Moves between points:
θ: w553->w259, w434->w436, w352->w450, w60->w803, w922->w520, w67->w922, w181->w708, w393->w767, w708->w736, w103->w181, w860->w852, w87->w217, w530->w270, w736->w403, w988->w55, w961->w87, w49->w405, w765->w51, w436->w159, w151->w758, w55->w103, w461->w553, w798->w980, w803->w461, w159->w796, w758->w769, w270->w645, w769->w719, w760->w67, w405->w609, w796->w151, w415->w286, w643->w434, w263->w415, w520->w961, w679->w395, w856->w393, w403->w236, w852->w38, w236->w760, w719->w765, w450->w263, w395->w643, w645->w798, w743->w833, w833->w34, w767->w743, w38->w856, w34->w60, w51->w530, w286->w860, w609->w679, w217->w382, w382->w352, w259->w49, w980->w988
τ: w553->w743, w434->w49, w352->w922, w60->w856, w922->w708, w67->w181, w181->w645, w393->w415, w708->w798, w103->w270, w860->w382, w87->w236, w530->w151, w736->w980, w988->w51, w961->w403, w49->w34, w765->w159, w436->w405, w151->w395, w55->w530, w461->w767, w798->w719, w803->w393, w159->w609, w758->w643, w270->w758, w769->w434, w760->w103, w405->w60, w796->w679, w415->w87, w643->w259, w263->w961, w520->w736, w679->w461, w856->w263, w403->w988, w852->w352, w236->w55, w719->w436, w450->w520, w395->w553, w645->w769, w743->w860, w833->w852, w767->w286, w38->w450, w34->w38, w51->w796, w286->w217, w609->w803, w217->w760, w382->w67, w259->w833, w980->w765
η: w553->w34, w434->w609, w352->w961, w60->w767, w922->w403, w67->w736, w181->w980, w393->w860, w708->w988, w103->w798, w860->w450, w87->w67, w530->w769, w736->w55, w988->w270, w961->w760, w49->w803, w765->w151, w436->w679, w151->w434, w55->w645, w461->w833, w798->w51, w803->w743, w159->w395, w758->w436, w270->w719, w769->w159, w760->w708, w405->w461, w796->w643, w415->w382, w643->w405, w263->w217, w520->w236, w679->w259, w856->w286, w403->w103, w852->w263, w236->w181, w719->w796, w450->w87, w395->w49, w645->w765, w743->w38, w833->w856, w767->w852, w38->w415, w34->w393, w51->w758, w286->w352, w609->w553, w217->w922, w382->w520, w259->w60, w980->w530
λ: w553->w609, w434->w151, w352->w286, w60->w259, w922->w217, w67->w87, w181->w236, w393->w34, w708->w760, w103->w403, w860->w393, w87->w450, w530->w980, w736->w67, w988->w708, w961->w352, w49->w395, w765->w645, w436->w758, w151->w765, w55->w736, w461->w405, w798->w103, w803->w49, w159->w769, w758->w51, w270->w988, w769->w530, w760->w961, w405->w643, w796->w719, w415->w38, w643->w796, w263->w852, w520->w382, w679->w436, w856->w833, w403->w922, w852->w767, w236->w520, w719->w270, w450->w860, w395->w159, w645->w55, w743->w803, w833->w461, w767->w60, w38->w743, w34->w553, w51->w798, w286->w856, w609->w434, w217->w263, w382->w415, w259->w679, w980->w181
ψ: w553->w461, w434->w643, w352->w382, w60->w34, w922->w67, w67->w760, w181->w103, w393->w856, w708->w181, w103->w55, w860->w286, w87->w961, w530->w51, w736->w708, w988->w980, w961->w520, w49->w259, w765->w719, w436->w434, w151->w796, w55->w988, w461->w803, w798->w645, w803->w60, w159->w436, w758->w151, w270->w530, w769->w758, w760->w236, w405->w49, w796->w159, w415->w263, w643->w395, w263->w450, w520->w922, w679->w609, w856->w38, w403->w736, w852->w860, w236->w403, w719->w769, w450->w352, w395->w679, w645->w270, w743->w767, w833->w743, w767->w393, w38->w852, w34->w833, w51->w765, w286->w415, w609->w405, w217->w87, w382->w217, w259->w553, w980->w798
χ: w553->w49, w434->w159, w352->w263, w60->w461, w922->w961, w67->w520, w181->w736, w393->w743, w708->w403, w103->w708, w860->w38, w87->w382, w530->w645, w736->w236, w988->w103, w961->w217, w49->w609, w765->w530, w436->w796, w151->w769, w55->w181, w461->w259, w798->w988, w803->w553, w159->w151, w758->w719, w270->w798, w769->w765, w760->w922, w405->w679, w796->w758, w415->w860, w643->w436, w263->w286, w520->w87, w679->w643, w856->w767, w403->w760, w852->w856, w236->w67, w719->w51, w450->w415, w395->w434, w645->w980, w743->w34, w833->w60, w767->w833, w38->w393, w34->w803, w51->w270, w286->w852, w609->w395, w217->w352, w382->w450, w259->w405, w980->w55

In the rows, zero is written as 476.

The rows follow the links: the fewer symbols apart two points are, the more alike their rows tend to be.

Each row is also shifted at random along 4 hidden directions that mean nothing.

Some points, each with a row of numbers:
w461: [283, 404, 579, 551, 598, 516, 418, 356, 540, 380, 387, 582, 399, 475, 488, 487, 582, 620, 435, 376, 346, 665, 378, 441, 385, 592]
w803: [507, 386, 576, 536, 595, 471, 365, 431, 569, 424, 363, 533, 348, 475, 550, 395, 618, 633, 355, 387, 347, 425, 397, 512, 432, 613]
w263: [493, 487, 530, 395, 574, 269, 290, 727, 436, 353, 367, 444, 448, 470, 538, 512, 414, 589, 466, 391, 553, 558, 594, 574, 557, 584]
w38: [393, 371, 581, 503, 662, 366, 385, 486, 428, 520, 299, 512, 554, 475, 594, 442, 424, 664, 481, 311, 451, 375, 517, 608, 506, 627]
w382: [450, 449, 541, 424, 570, 320, 432, 602, 374, 478, 389, 406, 614, 478, 534, 507, 308, 580, 575, 387, 579, 450, 593, 572, 557, 568]
w51: [524, 524, 282, 523, 338, 595, 548, 394, 480, 638, 584, 592, 458, 484, 434, 467, 508, 268, 434, 557, 464, 429, 483, 415, 446, 268]
w553: [363, 389, 464, 570, 599, 500, 335, 388, 533, 503, 335, 706, 347, 452, 557, 463, 587, 559, 344, 339, 309, 559, 447, 514, 381, 518]
w980: [499, 571, 372, 470, 324, 576, 614, 438, 434, 553, 612, 456, 572, 478, 390, 539, 409, 290, 561, 603, 560, 575, 496, 378, 476, 297]
w760: [527, 567, 498, 379, 419, 411, 521, 610, 359, 404, 552, 340, 624, 482, 401, 585, 299, 427, 638, 520, 641, 619, 558, 446, 561, 447]
w393: [617, 363, 659, 496, 639, 411, 420, 465, 511, 396, 346, 419, 481, 471, 539, 422, 499, 699, 472, 358, 417, 412, 436, 539, 485, 691]
w60: [392, 373, 529, 532, 618, 418, 331, 474, 548, 494, 325, 603, 356, 475, 569, 418, 583, 612, 347, 342, 355, 393, 465, 578, 436, 599]
w236: [519, 503, 541, 402, 419, 450, 676, 454, 386, 505, 575, 233, 742, 482, 419, 488, 278, 460, 691, 564, 614, 359, 488, 459, 573, 481]
w286: [544, 444, 606, 438, 622, 323, 362, 610, 449, 366, 377, 408, 498, 476, 527, 477, 427, 649, 504, 362, 522, 491, 524, 551, 536, 643]
w643: [428, 436, 518, 550, 437, 649, 572, 265, 611, 422, 536, 490, 366, 487, 424, 428, 641, 466, 411, 530, 346, 475, 294, 363, 392, 481]
w798: [551, 564, 396, 445, 296, 577, 637, 426, 465, 474, 658, 386, 526, 479, 345, 513, 447, 299, 536, 640, 538, 513, 444, 358, 484, 332]
w352: [572, 487, 539, 408, 582, 311, 359, 659, 384, 368, 398, 436, 531, 462, 509, 553, 357, 583, 541, 386, 580, 613, 587, 536, 543, 563]
w679: [285, 451, 544, 527, 463, 610, 512, 307, 614, 358, 518, 494, 334, 485, 414, 451, 647, 500, 407, 501, 345, 581, 301, 354, 368, 516]
w55: [579, 538, 336, 482, 352, 534, 607, 419, 375, 644, 569, 496, 628, 480, 429, 537, 354, 303, 585, 549, 560, 478, 545, 442, 496, 307]
w159: [265, 539, 318, 515, 379, 582, 429, 464, 545, 453, 538, 658, 274, 457, 436, 506, 635, 336, 337, 540, 401, 666, 440, 389, 368, 317]
w270: [530, 574, 270, 492, 315, 576, 512, 482, 454, 556, 600, 591, 431, 487, 399, 552, 475, 250, 466, 571, 508, 607, 512, 403, 441, 233]
w765: [480, 555, 305, 492, 309, 570, 522, 475, 527, 557, 594, 547, 366, 481, 430, 452, 561, 278, 388, 607, 460, 411, 484, 422, 458, 287]
w860: [596, 374, 629, 507, 659, 395, 483, 391, 414, 497, 317, 442, 643, 465, 555, 480, 365, 684, 590, 323, 463, 456, 470, 561, 487, 650]

The symbols that take the first to the second take the third to the fourth, perhaps in another order. What is the fourth?
Answer with the point's name.
[606, 607, 320, 383, 302, 471, 467, 642, 443, 480, 599, 452, 431, 471, 413, 506, 444, 277, 451, 619, 598, 495, 586, 455, 526, 297]
: [330, 532, 361, 520, 330, 621, 574, 378, 513, 521, 622, 539, 447, 485, 393, 506, 536, 310, 464, 573, 456, 562, 412, 368, 415, 313]
:: [638, 521, 464, 433, 517, 343, 425, 618, 328, 463, 423, 492, 623, 475, 485, 618, 297, 495, 608, 401, 617, 725, 629, 512, 529, 467]
: w181

[519, 460, 537, 436, 547, 339, 478, 547, 361, 477, 394, 360, 669, 471, 512, 522, 313, 570, 617, 400, 584, 460, 576, 548, 551, 563]
: [557, 522, 501, 376, 449, 353, 491, 652, 378, 480, 497, 345, 604, 471, 472, 511, 321, 477, 577, 503, 615, 426, 593, 533, 585, 492]
:: [554, 490, 496, 392, 533, 319, 383, 695, 390, 477, 422, 370, 567, 468, 524, 480, 326, 522, 524, 432, 597, 365, 637, 595, 596, 550]
: w67

[397, 363, 625, 527, 639, 446, 441, 401, 495, 445, 323, 490, 492, 483, 561, 451, 512, 683, 473, 333, 389, 468, 421, 547, 439, 651]
: [288, 463, 696, 418, 572, 386, 539, 488, 397, 288, 436, 256, 698, 483, 435, 562, 315, 671, 695, 426, 582, 656, 460, 457, 534, 670]
:: [378, 432, 485, 503, 509, 509, 327, 496, 613, 395, 430, 547, 228, 479, 503, 390, 688, 520, 258, 456, 325, 446, 404, 480, 407, 534]
: w393

[442, 587, 292, 439, 311, 488, 490, 595, 433, 561, 601, 490, 444, 483, 422, 496, 450, 269, 447, 613, 556, 447, 551, 452, 513, 262]
: [490, 526, 298, 537, 343, 619, 574, 366, 460, 609, 566, 629, 496, 476, 425, 522, 496, 267, 481, 541, 468, 565, 467, 396, 420, 261]
:: [475, 538, 297, 519, 345, 607, 559, 370, 448, 641, 555, 607, 493, 494, 430, 512, 467, 279, 474, 550, 496, 489, 486, 423, 423, 257]
: w758

[691, 570, 361, 418, 336, 430, 500, 629, 407, 533, 582, 395, 510, 467, 434, 479, 368, 332, 503, 575, 604, 377, 590, 490, 568, 345]
: [495, 598, 334, 429, 336, 495, 559, 552, 383, 498, 600, 464, 555, 480, 411, 572, 376, 300, 574, 577, 586, 638, 555, 403, 515, 299]
:: [416, 413, 521, 556, 533, 581, 458, 305, 579, 458, 448, 581, 355, 469, 489, 429, 629, 535, 385, 423, 324, 493, 354, 445, 376, 511]
: w259

[441, 565, 244, 470, 314, 530, 438, 557, 503, 547, 592, 595, 314, 483, 437, 485, 559, 251, 342, 603, 479, 478, 535, 439, 449, 258]
: [303, 453, 362, 567, 379, 633, 595, 310, 511, 672, 539, 565, 472, 489, 462, 390, 538, 332, 436, 546, 399, 295, 415, 454, 430, 339]
:: [321, 429, 594, 447, 629, 335, 373, 590, 454, 374, 362, 432, 484, 466, 540, 488, 438, 651, 480, 370, 488, 525, 521, 558, 521, 636]
: w263

[598, 534, 375, 476, 312, 588, 634, 409, 463, 574, 627, 435, 537, 474, 412, 489, 431, 292, 530, 609, 530, 386, 480, 419, 504, 317]
: [510, 573, 384, 438, 299, 539, 607, 465, 461, 519, 650, 390, 515, 479, 404, 475, 437, 312, 523, 621, 563, 413, 494, 409, 509, 329]
:: [611, 527, 336, 417, 404, 390, 449, 633, 372, 606, 510, 471, 578, 476, 499, 510, 325, 333, 528, 507, 607, 390, 629, 550, 568, 352]
: w236

[545, 464, 577, 406, 612, 319, 311, 671, 460, 325, 372, 433, 414, 485, 535, 500, 471, 643, 450, 389, 510, 553, 528, 544, 523, 634]
: [198, 418, 524, 521, 612, 452, 318, 484, 525, 434, 351, 617, 347, 472, 546, 465, 589, 587, 359, 360, 365, 551, 451, 519, 411, 575]
:: [586, 503, 386, 420, 392, 412, 569, 580, 402, 653, 545, 358, 592, 487, 496, 406, 349, 373, 530, 563, 594, 143, 608, 584, 603, 395]
: w382

[584, 505, 417, 503, 406, 605, 449, 425, 621, 370, 558, 568, 230, 478, 416, 450, 707, 393, 326, 554, 358, 598, 360, 376, 382, 396]
: [493, 427, 498, 549, 449, 624, 520, 289, 601, 455, 497, 543, 344, 477, 443, 416, 647, 478, 386, 509, 318, 462, 309, 398, 378, 476]
:: [714, 533, 521, 398, 477, 372, 479, 611, 369, 394, 485, 344, 628, 470, 441, 556, 317, 510, 610, 478, 624, 590, 570, 482, 566, 510]
: w67

[247, 526, 464, 411, 362, 472, 661, 480, 391, 566, 601, 252, 686, 472, 435, 453, 304, 397, 631, 610, 622, 261, 521, 485, 590, 417]
: [651, 575, 554, 368, 414, 416, 560, 600, 381, 314, 582, 262, 626, 482, 384, 580, 320, 483, 653, 565, 666, 649, 521, 405, 565, 499]
:: [381, 393, 549, 514, 649, 414, 336, 466, 498, 430, 309, 591, 425, 458, 547, 476, 530, 633, 420, 313, 382, 554, 461, 547, 427, 605]
: w553

[474, 414, 640, 491, 606, 421, 385, 439, 506, 309, 374, 482, 433, 464, 495, 516, 534, 675, 466, 362, 410, 649, 409, 455, 438, 661]
: [482, 403, 674, 486, 614, 440, 426, 432, 558, 304, 392, 411, 410, 478, 507, 436, 560, 701, 451, 401, 388, 529, 376, 474, 463, 690]
:: [265, 448, 601, 471, 520, 508, 438, 442, 628, 253, 462, 421, 289, 468, 438, 424, 673, 581, 357, 509, 359, 528, 317, 417, 416, 611]
: w49

[131, 544, 370, 503, 321, 634, 639, 322, 449, 542, 605, 528, 564, 484, 376, 568, 455, 310, 590, 561, 494, 658, 424, 340, 406, 292]
: [472, 415, 369, 623, 418, 674, 617, 179, 499, 719, 473, 644, 508, 491, 482, 435, 538, 375, 456, 457, 352, 358, 395, 442, 364, 356]
:: [128, 411, 593, 455, 623, 364, 337, 557, 495, 349, 361, 459, 417, 480, 544, 453, 501, 650, 446, 364, 441, 511, 467, 540, 496, 647]
: w286

[632, 419, 477, 473, 613, 322, 415, 559, 344, 599, 340, 510, 653, 483, 570, 507, 302, 548, 568, 332, 546, 412, 610, 614, 531, 538]
: [515, 563, 467, 394, 405, 428, 562, 562, 351, 467, 540, 334, 658, 480, 423, 556, 304, 414, 643, 534, 630, 544, 566, 453, 557, 436]
:: [495, 512, 325, 486, 336, 521, 590, 468, 407, 673, 561, 479, 565, 472, 470, 444, 384, 279, 509, 554, 543, 250, 549, 496, 525, 316]
: w719

